Table B holds the same points as the rows below and some others, measured another way and shuffled. Each row below is followed by which row of B it is.
B, 72 rows:
[[  63  -92   54  -47  -35 -148  -18   -9  -28  -42   37  -31  -43   75
    84  -68 -133    3  169  -69  -20   86   18   21  -80 -196 -185   -6
  -125  -86  139   -8   40   75   85  112  -22 -105]
 [  98 -104  143   28   -6  -38 -104  -89   20  -65  125 -200 -165  203
    10 -179 -200   74   41  -97  -98  142   91  -24  -89 -281 -120  -53
  -258 -268   89  134  180  145   -5  191  -41  -75]
 [  -5 -127  137 -192  -95   -8  285    6  -84  -36 -203  -15  -18  -45
   153    7 -240 -129  210 -229  -95   66   31  208 -173  -70 -231  -13
   -14  -42  100  -41  130   23  109  215  -53 -172]
 [-155  120   24 -104   32  136  139  -50 -101   95  -57  -65    6  -34
  -117  121  222   13 -262 -228   84 -188 -158   -6 -151  310  476   74
   319  332 -162  -41 -133 -119 -141  -74 -105  244]
 [  94  129   40  156  126  -52 -357  -65   -5   82  379 -160  -45  197
  -157 -121  205  233 -283   93  189  -76  -90 -252  -41    1  409   63
    13   96  -85   56 -182   53 -141 -190  -41  269]
 [ 472   19  279  126   71 -163 -123  192 -121  271  428  -32  108  -12
   191 -284 -243  173   73  298  332   41   17   65 -207 -233  -88   91
  -110  -53   61  -51 -196  207  130 -257   26   -5]
 [  25   73  129   65   67  133  -74  -88  -24   90  191 -232 -127  143
  -128  -93   44  147 -296 -126   49  -59  -43  -71 -140   27  372   10
    38   10 -126  124   14   50 -159  -30  -83  223]
 [-235   14  -27   82  129   64 -511 -390  180 -311  141 -399 -332  523
  -346  -69  246  185 -361 -244 -266   87   36 -411  116  -65  350  -84
  -249 -184  -85  276  236   20 -320  323 -115  169]
 [   4  -16   44   -7   -4  -15  -12  -55  -25    9   68 -108  -82   99
   -35  -42  -15   48  -37 -135   -1  -10  -33  -22 -100  -69  101    1
    -7   -8   19   46   28   39  -40   48  -60   61]
 [ 236 -137   56 -257 -129 -445  259  288 -200   53 -139  399  324 -300
   465   31 -261 -194  669  133  202   73  -46  274 -147 -146 -670  120
    48  196  341 -384 -265    2  433  -45   69 -394]
 [ 238 -118   79  -76   -8 -421 -198   97  -54  -83  113  156  134   41
   263 -119 -180  -12  444  190   97  175   33  -16  -24 -292 -526   59
  -225  -47  276 -172 -121   91  248   53   51 -300]
 [ 170  -14  131    5   18 -119  -49   53  -70   82  160  -28   32   32
    94 -111  -90   67   65   42  126   23  -15   19 -126 -118  -38   41
   -43    8   58  -33  -87   78   63  -54  -22  -10]
 [  91   -4  124 -123  -80   14  367  137 -171  210  -59   59   94 -204
   145   21 -127  -62   89 -119  152  -93  -83  242 -250   63   36   64
   216  180   16 -115 -120    5  109 -105  -41   20]
 [  53   32  312  124  123  342 -145 -205   45   33  239 -497 -298  323
  -216 -233 -106  203 -467 -204 -110   61   89  -76 -179  -57  425  -69
  -174 -269 -223  331  291  144 -291  172 -131  216]
 [-178  -49  -66  -75  -30  -53  -58 -159   19 -150  -70 -103 -127  160
   -88   57   96   -5   -9 -253 -130   18  -33 -102   -2  -40   77  -25
   -25   16   56   51   76  -29  -62  180  -64   17]
 [ -32  -30    3  -68   61 -223 -324 -108   26 -205   51  -34  -18  211
     1  -24   89   32  101  -12  -46  109    0 -202   55  -76 -110   33
  -153   16   98  -38  -29  -11   -8  175  -28  -93]
 [-206  -26 -241 -234  -41 -388 -109  -30  -47 -216 -197  268  162   -8
    76  227  281 -124  306  -73   25  -37 -152 -153   97  108 -174   94
   132  361  198 -278 -258 -173  124   63  -10 -125]
 [  98  -85   90  -67  -87  -43  226   65  -86   95   -4  -11  -21  -53
   119  -49 -205  -31  147 -128   33   14   -5  171 -181 -150 -111   -2
     2  -45   99   -9   24   81  107   30  -29  -56]
 [ 458   27  449  -35   28   49  275  272 -232  357  192  -19  167 -207
   294 -226 -393   41   53  161  308    7   16  329 -380  -35  -81  104
    61   35  -43  -97 -127  148  145 -188  -16  -48]
 [ -46   37  145   43   -8  304  189 -111  -40  150   68 -312 -216   91
  -169  -57  -40   91 -352 -316  -39  -94  -28   67 -224   40  472  -46
   100  -54 -172  207  154   67 -198   25 -122  276]
 [ 371   -1  291   66   31  -53    5  145 -113  224  295  -80   39  -18
   167 -246 -261  125   42  148  215   47   26  121 -227 -197  -67   55
   -88  -82   27   -7  -80  179   92 -136   -3   -5]
 [-226  -22 -147 -201  -22 -199  -52 -105  -29 -200 -190  108   47   44
    -5  180  219  -95  132 -190  -56  -22 -108 -117   45  116  -23   49
   110  252   97 -154 -107 -146   18  139  -54  -55]
 [ -44  -66  -91 -116   20 -390 -324  -71   17 -263    2  116   55  168
    82   28  106  -17  287   29  -28  113  -30 -209  103 -131 -298   39
  -145   64  217 -134 -110  -36  105  164   -3 -190]
 [ 277  -19  247   85   31    5  -48   45  -58  144  278 -177  -69   92
    60 -237 -221  139  -48   44  104   65   46   51 -192 -218   13   12
  -146 -168    9   96   32  175   15  -39  -33   38]
 [-324  -52 -213   -6   -4  -97 -323 -317  146 -315  -18 -188 -263  372
  -254   73  263   64 -100 -303 -256   41  -33 -325  149 -102  160  -76
  -140  -71   71  149  145  -39 -168  289  -75   81]
 [-364   -8  -83 -109   -7  146   -6 -281   62 -203 -184 -220 -227  225
  -243  140  211  -21 -231 -448 -244  -42  -54 -139   -6  131  343  -61
    66   43  -81  136  179 -106 -223  284 -134  144]
 [ 284  132  166  148   90  -31 -113  116 -114  298  408  -75   73   -7
     2 -165   25  218 -196  177  344 -113  -98  -33 -186   -8  324  104
   110  144  -84  -15 -275   98  -20 -348  -20  240]
 [-366 -194 -277 -233 -161 -243   39 -206   70 -357 -352   65 -131  134
   -20  214   92 -183  326 -401 -309   78  -28  -81  107 -134 -274  -73
   -64   -7  255  -38  145  -95   74  396  -49 -195]
 [ 184  -20   68   56   13 -199 -163   38  -39   61  235  -31    4   86
    64 -134  -69  107   88   89  122   39  -11  -52  -76 -203  -65   40
  -105  -33  105  -17  -99  106   66  -70    1  -13]
 [-385   21 -223  -84   31  -69 -259 -287   83 -279 -102 -104 -147  271
  -256  179  397   16 -155 -310 -180  -52 -104 -317  124  127  303  -18
    51  165  -15   37   11 -146 -189  212 -101  139]
 [ 509   20  327   99   40 -125   16  256 -164  331  378    1  149 -109
   255 -279 -311  137  105  290  366   29    5  169 -269 -208 -118  109
   -48  -21   56  -78 -209  210  175 -284   24  -23]
 [ 353   -5  162   80   31 -234 -145  151  -98  167  334   27  106    1
   170 -206 -157  126  148  239  263   45   -7   14 -136 -229 -147   80
   -95  -14  120  -83 -196  145  141 -188   28  -41]
 [ 134  -20  145  -54   -3  -50   79   55  -99   88   54  -22   35  -24
   103  -69 -120   17   64  -30   96    9  -24   88 -161  -53  -31   42
    14   35   44  -42  -52   51   60  -21  -33  -23]
 [-312  155 -152  -80   52   49  -78 -166  -23  -47  -56  -49  -28   90
  -247  205  465   48 -323 -256   31 -218 -206 -219   -2  356  597   66
   325  405 -150  -41 -179 -180 -217  -58 -113  311]
 [ 180    4  186 -103  -29  -30  241  153 -172  188   18   69  123 -161
   181  -41 -154  -32  101   -2  185  -44  -54  201 -236   31  -38   83
   136  146   21 -133 -137   33  113 -107  -28  -22]
 [  37   70   10  163  108  -66 -391 -132   48   -7  348 -202 -130  273
  -182 -127  170  230 -248   18   72  -19  -50 -281    5  -94  327   13
   -89  -17  -44  125  -70   75 -156  -64  -46  214]
 [ -51  -61 -131   60   -8 -240 -326 -150   84 -157  162  -88 -137  260
   -96  -52  103  115   60  -69  -61   62  -13 -246   91 -250  -25  -28
  -184  -96  150   65   -1   63  -19   91  -16   15]
 [ 256  -75   79   20  -70 -200   80  135  -91  163  179   57   56  -70
   184 -126 -212   37  229   64  176   23  -12  123 -152 -262 -191   40
   -48  -38  170  -68 -112  135  177 -131   21  -65]
 [-234  -34  -58  -10  -43  128   20 -226   51  -95  -47 -256 -257  210
  -213   39   96   49 -208 -383 -186  -28  -25  -91  -44  -29  310  -76
     6  -75  -42  194  187    0 -179  190 -112  164]
 [ 516   74  289  157   88 -172 -157  230 -147  329  499  -10  150  -42
   191 -297 -197  217   35  364  415    3  -18   47 -219 -191  -15  128
   -55   18   36  -74 -283  198  123 -351   29   51]
 [-462   36 -185 -162   22   66  -86 -298   56 -261 -238 -127 -157  208
  -271  238  401  -37 -231 -425 -211  -98 -125 -233   65  261  403  -16
   167  238  -86   41   53 -198 -233  257 -131  170]
 [ 179   31   31 -155   36 -411 -129  182 -150   26   58  304  313 -123
   268   32   68  -40  333  238  291  -10 -114  -25  -48   46 -269  175
   104  350  161 -352 -405  -59  234 -161   30 -157]
 [ 314  -21  327 -161  -28  -28  353  245 -229  245   -7  102  196 -249
   323  -97 -328  -74  211   52  227    4  -13  338 -331    9 -211  100
   107  121   37 -186 -121   64  204  -93  -20 -143]
 [  58  114   40   52  101  -86 -227  -16  -50   73  232  -52   37   96
   -70  -38  193  152 -169   53  185  -91 -106 -167  -56   77  301   85
    90  203  -56  -35 -217   -7  -77 -157  -42  178]
 [-297  -56  -96   52   25   78 -313 -374  167 -285   39 -362 -369  450
  -328  -14  178  119 -267 -365 -311   68   30 -304   87 -129  287 -116
  -210 -219  -21  288  284   15 -264  343 -110  145]
 [ 293  -62  206 -100   -4 -230   45  175 -138   79   82  122  168  -92
   289 -123 -252  -26  312  146  179   93    9  139 -168 -148 -362   88
   -67   22  153 -166 -129   85  224  -27   18 -213]
 [ 376   -6   92  127   36 -344 -250  160  -80  159  408   67  113   30
   172 -216 -118  169  201  307  298   50  -20  -48  -79 -310 -188   85
  -138  -20  182  -97 -258  169  179 -249   49  -46]
 [ 270   70  262   24   68    0    5  110 -125  203  224  -76   78  -21
    97 -155 -123  101  -69   97  221  -22  -26   75 -218   -5  105   78
    44   73  -51  -43 -129   84   21 -146  -30   74]
 [-447   37 -291 -177    7 -133 -171 -246   45 -285 -221   31  -50  169
  -212  287  475  -54  -80 -322 -139 -111 -171 -291  135  245  279   24
   191  340   16  -75 -101 -225 -133  167  -90  112]
 [-226   81 -176  -91   61 -189 -265 -128    3 -165  -17   49   43  133
  -124  158  395   27  -69 -105   29  -88 -153 -278   87  189  238   72
   148  332    8 -115 -210 -150  -79   14  -61  116]
 [ 128  -19   21  -13  -16 -224  -63   65  -71   59  141   63   63    3
   104  -63  -35   43  151   53  142    4  -53   -8  -79 -128  -97   58
   -15   72  130  -92 -155   55  107  -88    1  -34]
 [ 431  136  414  146  168   98 -121  128 -131  315  456 -201   51   38
    64 -301 -168  236 -271  237  325  -13    4   42 -280  -19  267  104
   -23    4 -164   49 -147  170  -59 -260  -37  173]
 [-169 -213 -167 -155 -116 -326 -134 -160   74 -352 -173   42 -109  198
    53   57  -34 -108  398 -217 -252  181   43 -107  116 -297 -449  -66
  -257 -151  316  -11  154    3  125  377   -8 -274]
 [ -32  226   48    2   88  133   61   24 -142  250  131  -44   87  -80
  -131   85  315  114 -390  -74  281 -277 -217  -52 -176  374  670  126
   421  458 -236  -80 -314  -99 -161 -308  -90  388]
 [ 203   26   46    8    3 -236  -55  128 -111  142  199   96  130  -56
   129  -68  -18   74  132  134  255  -44  -81    2 -103  -93  -38   95
    55  147  107 -139 -254   56  130 -198   16   17]
 [-313   -2 -197  -23   14  -70 -259 -271   95 -240  -22 -151 -196  297
  -246  100  307   59 -149 -275 -166  -26  -75 -297  114   12  264  -39
   -19   58    9   93   51  -77 -167  192  -81  134]
 [  76   64   99  -12   92  -90 -192   -8  -59   19  161  -48   44   87
     3  -56   94   94  -84   48  131  -16  -58 -116  -74   50  140   77
    20  140  -34  -53 -147    3  -40  -52  -44   69]
 [ 368   45  252   -6   20 -100  143  246 -194  317  222   85  191 -187
   233 -142 -197   58  100  182  344  -52  -56  198 -268  -38  -30  124
   116  148   33 -160 -252   97  156 -274    4    6]
 [ -47 -140  160  -89  -28   62   31 -157   30 -170  -90 -228 -210  204
    -1  -93 -216  -29   46 -276 -249  173  110   36  -97 -192 -155  -86
  -238 -270   58  157  313   82  -37  383  -79 -135]
 [   6    9   -1  -86   -4 -159  -26   16  -71    1   16   65   65   -4
    54   37   76   -4   89  -41   99  -40  -80  -29  -66   28    7   70
    85  174   70 -115 -153  -31   57  -33  -32    3]
 [ 304  -95  231  205   43  -53 -297  -72   56   19  416 -319 -227  310
    -7 -362 -294  227  -28   66  -17  201  153  -77  -98 -485 -110  -70
  -431 -454   97  245  203  292  -28  100  -18  -23]
 [-263 -204 -289 -220 -100 -485 -262 -164   88 -461 -238  171  -30  202
    71  149  115 -142  503 -175 -254  173   -4 -220  212 -238 -532  -28
  -224  -12  382 -132   41  -82  166  391    7 -339]
 [ 158   89   62  -47   45 -185  -38  137 -136  145  154  139  193  -98
   113   -4   82   50   56  128  287  -94 -129   -8 -121   84   79  139
   181  299   20 -186 -325  -19   86 -237   -9   50]
 [-100 -179  -50 -201 -101 -228   55  -62   -9 -226 -217   70  -30   60
   131   58 -106 -137  369 -200 -174  136   25   29   -7 -177 -406  -29
  -134  -62  239  -74  102   -7  154  307  -29 -270]
 [-155   14  -60 -178  -56  -50  181  -14  -97   -5 -179   77   50  -79
     9  164  142  -86   32 -224   28 -109 -130   40  -94  170  124   56
   245  291   13 -127 -121 -113   13   19  -65   45]
 [ 147  -97   92 -110  -61 -202   94   91  -94   18   -8   80   70  -44
   203  -59 -193  -47  297  -10   65   70   13  121 -126 -179 -310   37
   -65   -8  180 -107  -50   65  182   50   -3 -176]
 [  71  -59  -20  -88  -47 -257  -21   56  -69  -24   11  123   81  -12
   136    4  -36  -36  256   -3   76   27  -43    9  -49 -126 -212   50
   -13   83  175 -134 -129   19  156    6    1 -119]
 [-222    8   25  -88   -9  192  107 -190   -5  -64 -121 -213 -179  133
  -171   70  103    4 -234 -373 -144  -63  -51  -30 -105  128  347  -27
   103   46 -110  116  143  -52 -183  181 -129  157]
 [-160 -326 -135 -165 -102 -420 -313 -245  162 -556 -184  -29 -202  359
    91  -41 -175 -117  548 -205 -435  374  176 -173  197 -504 -763 -127
  -558 -413  417   53  345   67  148  640    1 -476]
 [-162 -100 -141  -81  -92 -133   23 -118   19 -127  -93  -24 -114  109
   -42   63   40  -36  137 -255 -125   11  -36  -50    1 -135  -53  -34
   -34  -24  145   20   65   -5   28  165  -44  -31]
 [ -61  -75   64  -22    8   -2 -127 -174   47 -144   33 -214 -189  245
   -78  -73  -50   46  -41 -196 -161  101   49  -89  -41 -158    5  -59
  -190 -176   43  137  185   68  -79  255  -65  -22]
 [-225   35   68 -384  -55  105  483   42 -194   23 -450  149  162 -260
   112  282   97 -241   39 -342   16 -158 -155  233 -213  453  139  100
   439  469  -94 -246 -116 -232   25   90 -114   -6]]
Rows of B count from 0, top down.

[ 125   44 -131 -247 -195 -273 -200 -416   68  110 -515  -61  282 -139
 -167 -213   63  -98   68  -18  264   36   40 -112   37  263   13  237
  148   62]  31
[ -32  171 -100  -29   77  -75   16 -126  -61   22  -65 -134  146   -5
   14  -72   79  -60   81   55  127    7   33 -144 -206   59 -162  -41
   67   96]  62
[  78    8   50   72 -150  235 -170 -215  114  -25  -36 -132 -154 -134
 -276 -404  -41  -74  188 -274   77  187 -479  350  240 -228  146  191
   97 -173]  44
[ 208  -81  205  276  152  -28  -20  115 -167  176  120   55  110  -19
  -21  304   83  -58 -339   91   56    9  -61   19   19   -6    3 -161
  -58  -77]  66
[  92  166  -90 -162   -3 -257  -45 -122   -6   -7 -277 -197  265  -53
   57 -123  144 -154  104   27   64    3  106 -253 -262  237 -125   18
  -12  116]  57
[ 325 -159  256  240  104  -21 -111  175  -81  115   59   17   58  -21
  -45  288   79  -90 -337  -47    3   67 -195  125   84  -36  113  -94
  -86 -143]  0
[-189   44  -74  187  -31   68    1 -527 -164  354  -46  220  168 -118
 -315  -72  -77  110 -123  220  489  -13   44   32  262  -26 -109   64
  308   36]  52
[  55  120 -259 -402 -146 -262 -228 -399  100  -14 -528 -158  213  -65
 -122 -240   73  -70  207  -88  259   37   20 -135 -125  221  -47  240
  192  127]  20
[ 294   20  -10 -177  176 -253 -146  227  -25 -129 -154 -220  125  101
  172  275  183 -125 -107 -101  -55   19  -20 -143 -360  125  -37  -93
  -82   57]  18
[ 250  -12  227  266  420   -8   62  580 -192  -84  392 -162  -25  174
  272  524  187 -100 -310  -10 -212   12 -115  -42 -384 -120 -100 -390
 -233  -42]  12
[ -89  135    0  195  377  357   63  315 -126 -194  542 -222 -311  196
  109  144   54   49   60 -149  -75   92 -352  210 -321 -441 -160 -269
    4  -21]  33
[ 443 -120  114 -205 -532 -265 -374 -445  293   97 -755 -130  252 -358
 -345 -573   36 -298  145 -276   80  191 -281  115  408  306  361  468
   10 -196]  60
[-365  313 -259   42  288  146  157 -139 -182  -19  267 -114  -17  126
   52  -20   30  110  169  141  228  -34   61 -131 -379 -178 -383 -179
  194  209]  64
[ -29   41 -102  -63 -223    7 -171 -538   50  165 -314    6  116 -178
 -339 -373  -55  -18  122  -43  345   81 -140  107  257   38   39  266
  247  -19]  36
[-141  190 -110   66  168    4   84 -134 -158   83   84  -45  114   33
    1   12   65   20   17  140  182  -24   72 -137 -207  -19 -228 -109
  113  121]  2
[-376   38 -215  198  108  152   13 -629 -281  426   73  361  114   -7
 -358  143 -132  297 -232  336  700  -75  119   63  262 -136 -226   14
  498  126]  61
[-369  209 -139  257  287  387  148 -109 -197   27  483  -30 -192  106
  -87  -34  -41  161   96   74  227   32 -166  141 -123 -393 -275 -185
  215   59]  48
[ -46  139 -167 -105  -49 -229  -41 -389  -72  182 -310   -5  325  -82
 -101 -111   65  -36   23  168  309  -35  204 -236  -67  231 -155   81
  171  146]  45
[-141  213 -120   27  177  227   31   20  -30 -160  234 -242 -172   86
    9 -176   39    2  250 -127   16   91 -255  102 -249 -268 -165  -80
   76   38]  67
[   0  114  -77  -39  -64 -118  -47 -320  -23  128 -221  -48  215 -104
 -127 -183   42  -65   62   57  222   27   39 -112    2  121  -80   85
  116   63]  50
[  79  -78   94  232  254  146  -58  123 -174   75  262   45  -92  100
  -54  357   26   71 -286   -6  130   46 -203  176   -7 -214  -29 -167
   75  -60]  69
[ 602 -263  404  176   15   47 -273  453  103 -126   44 -202 -147  -34
  -13  161  124 -241 -220 -380 -295  196 -565  357   94 -143  343  -31
 -265 -328]  4
[ 174   -6 -114 -250 -247 -311 -260 -493   83  164 -611   -6  328 -177
 -233 -208   39  -90    7  -13  317   34   44  -92  148  303   67  291
  185   41]  46
[ 278 -156  202  197  139   90 -157  191  -64   23  133  -30 -106   38
  -65  271   45  -44 -258 -152    6   94 -322  252   65 -175  123  -81
  -26 -164]  58
[  99  -76  101  221  249  196  -78  182 -125    1  294  -21 -168  113
  -42  292   26   40 -218  -89   62   76 -297  239  -30 -281   -8 -149
   47  -90]  14
[ 315 -208  398  459  215  314  -90  433  -92   -7  460  -47 -274   57
  -50  327   28  -53 -340 -212 -160  159 -546  433  139 -384  193 -207
 -138 -311]  55
[-161   85  -52  204  108   46   60 -293 -196  259   70  128  147  -35
 -155   59   -8   78 -140  229  339  -38   86  -54   57  -35 -176  -71
  200   69]  63
[-325  162 -242   38  171  351  -17 -260  -99  -15  262  -38 -230  108
 -178  -95  -78  189  159  -59  326   68 -251  226  -57 -383 -185  -17
  327   67]  29
